[[134 136 145 154 143]
 [107 121 125 122 107]]
|
[[107 121 125 122 107]
 [134 136 145 154 143]]

[[147 125 110 113 119 140 110]
 [112 121 130 127 127 126 134]
 [117 116 115 112 122 132 121]
 [155 126 103 108 121 139 103]]
|
[[155 126 103 108 121 139 103]
 [147 125 110 113 119 140 110]
 [117 116 115 112 122 132 121]
 [112 121 130 127 127 126 134]]

[[127 117 141 128 125 129 128 131]
 [120 105 138 129 127 129 136 126]
 [136 141 156 131 133 126 136 134]]
|
[[120 105 138 129 127 129 136 126]
 [127 117 141 128 125 129 128 131]
 [136 141 156 131 133 126 136 134]]

[[136 115 127 104 118 142 136 127]
 [134 118 130 111 119 141 132 127]
 [133 117 123 107 124 137 137 123]
 [129 124 120 117 132 130 134 129]
 [135 115 129 108 119 141 138 135]
 [131 119 121 111 129 135 142 126]
 [128 125 119 120 135 127 135 126]
 [134 114 126 104 121 140 142 124]]
|
[[128 125 119 120 135 127 135 126]
 [129 124 120 117 132 130 134 129]
 [131 119 121 111 129 135 142 126]
 [133 117 123 107 124 137 137 123]
 [134 114 126 104 121 140 142 124]
 [136 115 127 104 118 142 136 127]
 [135 115 129 108 119 141 138 135]
 [134 118 130 111 119 141 132 127]]

[[106 132 148 127 106 132 129 127 145 113]
 [106 127 142 132 102 136 131 132 139 118]
 [145 127 111 132 144 134 129 119 111 141]
 [111 132 146 128 114 128 130 119 142 119]
 [121 132 139 128 124 130 130 108 136 124]]
|
[[145 127 111 132 144 134 129 119 111 141]
 [121 132 139 128 124 130 130 108 136 124]
 [106 127 142 132 102 136 131 132 139 118]
 [111 132 146 128 114 128 130 119 142 119]
 [106 132 148 127 106 132 129 127 145 113]]

[[125 143 139 137 116 122 128 133 143 126 111 127 144 129 129 125]
 [139 130 131 106 122 147 128 106 130 126 122 129 131 126 127 141]]
|
[[139 130 131 106 122 147 128 106 130 126 122 129 131 126 127 141]
 [125 143 139 137 116 122 128 133 143 126 111 127 144 129 129 125]]
---
[[135 122 134 122]
 [127 129 135 125]
 [145 129 133 151]]
|
[135 129 133]

[[137 103 113 129]
 [120 142 137 129]
 [140 117 134 131]
 [141 116 134 139]
 [118 127 113 120]]
|
[137 142 134 139]

[[136 129 149 144 129]
 [131 143 118 155 126]]
|
[136 143]

[[143 118 114 122]
 [143 118 117 124]
 [131 110 122 113]
 [130 117 125 127]
 [129 117 107 119]]
|
[143 118 122 127]

[[123 153]
 [112 118]
 [103 146]]
|
[123 118]

[[117 140 106]
 [117 137 122]
 [133 126 118]
 [118 142 101]
 [137 122 136]]
|
[117 137 118]

[[147 116 128 118 111]
 [140 114 124 111 127]
 [146 114 114 128 105]]
|
[147 114 114]

[[155 146 114]
 [141 129 117]
 [135 131 117]
 [150 131 122]
 [128 135 128]]
|
[155 129 117]
---
[[126 127 105 128 128 127 138 111 127 149 145 144 101]
 [125 109 128 132 127 107 127 127 105 126 126 127 126]
 [128 128 127 128 128 128 128 127 128 129 129 129 127]
 [128 128 128 128 128 128 128 128 128 128 128 128 128]]
|
[[101 126 127 105 128 128 127 138 111 127 149 145 144]
 [126 125 109 128 132 127 107 127 127 105 126 126 127]
 [127 128 128 127 128 128 128 128 127 128 129 129 129]
 [128 128 128 128 128 128 128 128 128 128 128 128 128]]

[[132 131 132 130 130 132 133 133 130 130]
 [113 121 121 134 132 117 108 107 132 133]
 [106 109 124 141 124 113 106 110 122 130]
 [140 136 125 111 125 134 140 137 126 119]
 [130 129 123 117 123 128 130 129 124 121]
 [124 123 123 122 122 123 124 124 122 122]
 [102 107 124 144 124 111 102 107 121 132]
 [120 124 124 131 130 122 117 117 130 130]
 [120 120 122 123 120 121 121 122 120 121]]
|
[[130 132 131 132 130 130 132 133 133 130]
 [133 113 121 121 134 132 117 108 107 132]
 [130 106 109 124 141 124 113 106 110 122]
 [119 140 136 125 111 125 134 140 137 126]
 [121 130 129 123 117 123 128 130 129 124]
 [122 124 123 123 122 122 123 124 124 122]
 [132 102 107 124 144 124 111 102 107 121]
 [130 120 124 124 131 130 122 117 117 130]
 [121 120 120 122 123 120 121 121 122 120]]

[[129 120 107 141 138 128 104 122 125 106 141 134 127]
 [130 119 115 140 132 130 114 124 128 117 149 131 130]
 [133 119 138 121 126 126 136 120 131 136 146 128 129]
 [127 129 112 140 134 129 108 125 127 110 128 133 125]]
|
[[127 129 120 107 141 138 128 104 122 125 106 141 134]
 [130 130 119 115 140 132 130 114 124 128 117 149 131]
 [129 133 119 138 121 126 126 136 120 131 136 146 128]
 [125 127 129 112 140 134 129 108 125 127 110 128 133]]

[[133 137 115]
 [113 127 116]
 [135 138 121]
 [120 141 104]
 [137 138 124]
 [133 137 121]
 [112 135 105]
 [133 137 118]
 [117 127 119]]
|
[[115 133 137]
 [116 113 127]
 [121 135 138]
 [104 120 141]
 [124 137 138]
 [121 133 137]
 [105 112 135]
 [118 133 137]
 [119 117 127]]

[[143 134 126 130]
 [131 137 137 139]
 [125 113 110 107]
 [142 134 128 132]
 [130 145 135 137]
 [124 109 118 115]
 [122 140 135 136]
 [124 117 120 118]
 [124 127 119 119]
 [118 130 136 135]
 [129 129 127 128]
 [117 132 132 130]]
|
[[130 143 134 126]
 [139 131 137 137]
 [107 125 113 110]
 [132 142 134 128]
 [137 130 145 135]
 [115 124 109 118]
 [136 122 140 135]
 [118 124 117 120]
 [119 124 127 119]
 [135 118 130 136]
 [128 129 129 127]
 [130 117 132 132]]

[[146 124 132 134 130 118]
 [ 98 103  99 104 149 111]
 [155 143 144 155 100 143]
 [104 132 118 119 131 140]
 [141 146 143 145 107 146]
 [146 128 133 132 132 120]]
|
[[118 146 124 132 134 130]
 [111  98 103  99 104 149]
 [143 155 143 144 155 100]
 [140 104 132 118 119 131]
 [146 141 146 143 145 107]
 [120 146 128 133 132 132]]

[[103 119 128 120 130 121]
 [104 114 130 122 123 129]
 [118 135 137 135 138 116]
 [120 120 126 124 121 134]
 [126 117 118 116 118 138]
 [120 141 137 140 141 112]]
|
[[121 103 119 128 120 130]
 [129 104 114 130 122 123]
 [116 118 135 137 135 138]
 [134 120 120 126 124 121]
 [138 126 117 118 116 118]
 [112 120 141 137 140 141]]

[[124 128 130 122 121 127 129 130 130 125 126 135 126 128]
 [123 128 130 122 121 127 129 130 129 125 126 135 126 128]
 [123 129 128 124 121 129 129 130 104 125 120 135 126 128]
 [123 128 124 125 121 142 129 130 105 125 117 135 126 127]]
|
[[128 124 128 130 122 121 127 129 130 130 125 126 135 126]
 [128 123 128 130 122 121 127 129 130 129 125 126 135 126]
 [128 123 129 128 124 121 129 129 130 104 125 120 135 126]
 [127 123 128 124 125 121 142 129 130 105 125 117 135 126]]
